Below is a small trained network, with its code and all its weights. Each question gives an input and a target symbol and asks what happens when units are switched off, that is, made to give their printed mean instead of their output.

import numpy as np


def w(rows, s, z=0):
    codes = np.array(rows[::2]) - 128.0
    scale = np.full(codes.shape[1], s)
    scale[-1] = z or s
    return codes * scale


def f(y):
    return y / 2 * (1 + np.tanh(0.7978845608 * (y + 0.044715 * y**3)))


def softmax(a):
    e = np.exp(a - a.max(-1, keepdims=True))
    return e / e.sum(-1, keepdims=True)


def log_softmax(a):
    a = a - a.max(-1, keepdims=True)
    return a - np.log(np.exp(a).sum(-1, keepdims=True))


def net(x, mask):
    ids = ['αβδεζλξπστψω'.index(c) for c in x.split()]
    T = len(ids)
    res = E[ids] + P[:T]
    u = 0
    for l in range(2):
        q, k, v = (res @ M[l].T for M in (Q, K, V))
        z = softmax(np.where(np.tri(T) > 0, q @ k.T / 2**0.5, -1e9)) @ v
        res = res + np.where(mask[u], z, O[l][:, -1]) @ O[l][:, :-1]
        u += 1
        y = f(res @ A[l][:, :-1].T + A[l][:, -1])
        res = res + np.where(mask[u : u + 4], y, B[l][:, -1]) @ B[l][:, :-1]
        u += 4
    return log_softmax(res[-1] @ U[:, :-1].T + U[:, -1])


Q, K, V, O, A, B = {}, {}, {}, {}, {}, {}
E = w([
[123,134,107,142,122,92,136,141,93,188],'α',
[123,131,103,153,125,99,138,119,81,183],'β',
[47,146,186,199,157,156,196,8,189,134],'δ',
[139,114,121,168,127,78,158,72,107,164],'ε',
[200,29,145,42,202,83,251,220,173,65],'ζ',
[179,102,121,168,139,77,147,140,120,129],'λ',
[246,104,56,149,156,213,122,18,195,124],'ξ',
[62,116,132,128,8,226,120,239,192,111],'π',
[243,193,210,141,40,247,115,134,2,160],'σ',
[179,136,125,145,107,103,139,120,69,140],'τ',
[84,138,92,151,127,115,141,146,60,240],'ψ',
[144,90,177,154,78,74,90,48,110,33],'ω',
],0.0076)
P = w([
[171,13,240,56,55,96,254,107,105,193],'0',
[170,83,188,189,126,98,102,97,104,156],'1',
[163,85,149,177,99,101,121,109,102,145],'2',
[149,96,140,176,50,118,130,138,135,140],'3',
[121,113,130,169,67,137,131,132,135,118],'4',
[95,130,110,161,80,142,125,150,139,104],'5',
[87,142,105,159,86,161,121,176,139,92],'6',
[64,152,96,156,92,180,118,175,130,86],'7',
[57,159,104,160,101,179,108,155,130,75],'8',
[58,165,113,169,102,184,96,142,132,63],'9',
],0.0047)
Q[0] = w([
[131,140,121,39,147,131,147,131,148,115],'0.h0',
[118,110,115,255,100,137,107,131,118,121],'0.h0',
],0.008)
K[0] = w([
[251,56,176,199,210,5,126,32,16,211],'0.h0',
[61,223,2,66,126,225,150,185,212,65],'0.h0',
],0.0047)
V[0] = w([
[216,74,156,182,188,67,237,26,141,144],'0.h0',
[77,192,79,159,133,196,43,140,244,3],'0.h0',
],0.0057)
O[0] = w([
[131,76,104,3,142,207,206,45,173,146,5],'0.h0',
[110,176,64,193,168,157,28,103,150,105,57],'0.h0',
],0.0053,0.0018)
A[0] = w([
[93,106,37,145,72,254,123,164,215,164,251],'0.n0',
[142,95,109,143,173,58,188,202,103,219,212],'0.n1',
[145,33,212,123,62,118,136,144,185,21,238],'0.n2',
[70,87,173,119,38,206,171,181,192,172,251],'0.n3',
],0.0056,0.0028)
B[0] = w([
[82,151,72,129,95,253,110,174,231,179,224],'0.n0',
[129,136,79,109,222,49,207,153,81,198,162],'0.n1',
[117,26,216,118,97,181,108,159,199,33,228],'0.n2',
[53,113,166,120,75,236,142,198,214,182,254],'0.n3',
],0.0048,0.0062)
Q[1] = w([
[200,143,77,83,231,27,142,28,50,82],'1.h0',
[207,122,74,1,228,65,220,86,86,210],'1.h0',
],0.0057)
K[1] = w([
[123,94,136,1,119,146,187,132,141,150],'1.h0',
[136,63,186,41,126,124,190,127,126,137],'1.h0',
],0.0074)
V[1] = w([
[225,87,183,154,129,73,114,35,93,2],'1.h0',
[136,190,66,148,169,70,182,71,19,245],'1.h0',
],0.0051)
O[1] = w([
[66,7,30,171,2,237,173,105,29,1,49],'1.h0',
[157,201,180,14,26,113,214,82,225,41,5],'1.h0',
],0.0039,0.011)
A[1] = w([
[174,184,101,146,182,2,155,159,106,185,215],'1.n0',
[73,110,123,171,96,143,183,89,145,147,251],'1.n1',
[176,90,53,112,183,169,123,127,171,135,232],'1.n2',
[86,86,24,159,152,143,123,173,88,190,97],'1.n3',
],0.0068,0.0026)
B[1] = w([
[219,190,28,143,28,51,203,122,228,82,200],'1.n0',
[44,135,114,193,88,165,223,3,144,91,196],'1.n1',
[204,75,33,39,201,206,120,102,127,132,173],'1.n2',
[131,24,81,227,143,70,68,130,56,88,253],'1.n3',
],0.0051,0.0059)
U = w([
[128,187,195,75,93,115,121,145,191,104,147],'α',
[114,152,128,97,70,127,152,127,152,109,139],'β',
[191,125,35,85,162,190,91,48,151,161,140],'δ',
[49,164,161,181,178,144,195,24,166,168,170],'ε',
[105,110,215,154,244,114,59,156,97,187,111],'ζ',
[134,81,106,73,231,134,177,197,132,74,134],'λ',
[114,139,113,97,131,135,117,115,119,130,5],'ξ',
[206,143,63,164,84,77,131,148,170,126,51],'π',
[121,133,99,112,102,121,143,136,120,121,42],'σ',
[201,194,199,121,47,217,140,157,3,168,182],'τ',
[140,187,136,84,72,89,172,139,191,137,162],'ψ',
[97,46,113,177,75,98,101,101,42,25,194],'ω',
],0.0061,0.0028)

Each question gives the input, a string of symbols that net reads in full, and the target symbol t.
The units are the heads (2 rows each of Q, K, V and O) and the neurons (one row each of A and B). Each row of codes is followed by its name. A weight is (code - 128) times the scale printed after its matrix; where a second scale follows, it is the last column's (O, A, B and U).
mask holds one flag per unit, layer by layer, with each layer's heads first. A switched-off unit (its flag False) gives its mean, the last column of its rows in O or B, instead of its output. The means were averaged over made-up inputs and are rounded, as every weight is.
A unit's drop is (log p(t) with every unit on - log p(t) with that unit switched off) / (log p(t) with every unit on - log p(t) with every unit switched off).
The circuit of an input: a set's keep is (log p(t) with only the set's units on - log p(t) with every unit switched off) / (log p(t) with every unit on - log p(t) with every unit switched off). Starting from all 10 units, units are removed one at a time, each time the one whose removal leaves the highest keep (on an exact tie, the one counted first), for as long as the keep stays at least 0.8.
circuit, biggest first: the units of the circuit, biggest drop first
unit that matters most: the unit with the biggest drop
top k neurons: the k neurons with the biggest drops, biggest first
k most important neurons of layer l: the k neurons of layer l with the biggest drops, biggest first
input ψ π ε, target ψ: 2 most important neurons of layer 1 : (1.n0, 1.n3)
input ψ ψ α π ω ω ζ β, target ω: circuit, biggest first : (1.h0, 0.h0, 1.n3)
input ω π τ, target ω: top 3 neurons : (0.n3, 0.n0, 0.n2)
input π π τ, target π: top 2 neurons : (1.n0, 0.n3)
input ω ω α ε, target ω: circuit, biggest first : (1.h0, 0.n0)
input ψ ζ ψ ζ π, target ζ: circuit, biggest first : (0.h0, 1.h0, 0.n3, 1.n0)
input ω π ψ, target ω: 3 most important neurons of layer 0 : (0.n2, 0.n1, 0.n3)
input ω λ α, target ω: 2 most important neurons of layer 0 : (0.n2, 0.n0)
input π π δ π β π ω ψ, target π: 3 most important neurons of layer 0 : (0.n2, 0.n1, 0.n3)
input π ω ω δ λ, target ω: unit that matters most : 1.h0
input ω π ε, target ω: top 3 neurons : (0.n3, 0.n0, 0.n2)
input π ω ψ, target π: top 4 neurons : (1.n0, 0.n1, 0.n2, 0.n3)
input π π π τ β, target π: top 2 neurons : (1.n0, 0.n2)
input π π ψ π δ π π ω α, target π: top 4 neurons : (1.n0, 0.n2, 0.n3, 0.n0)
input ω β ψ, target ω: top 3 neurons : (0.n2, 1.n3, 0.n1)
input ψ ψ π π λ, target π: top 3 neurons : (1.n0, 0.n3, 0.n0)
input ψ δ ε σ π π ε π π, target ζ: 2 most important neurons of layer 0 : (0.n0, 0.n1)
input π π ω ε ω ω ω, target ω: most important neuron of layer 0 : (0.n3)
input π π β δ π π β, target π: top 4 neurons : (1.n0, 0.n2, 0.n3, 0.n0)
input λ π π ζ π ω π, target ω: most important neuron of layer 0 : (0.n3)
input ω σ ω δ π π ψ β β π, target α: 3 most important neurons of layer 0 : (0.n2, 0.n3, 0.n1)
input λ π π ε, target π: top 2 neurons : (1.n0, 0.n3)
input ω δ β, target ω: 2 most important neurons of layer 0 : (0.n2, 0.n0)
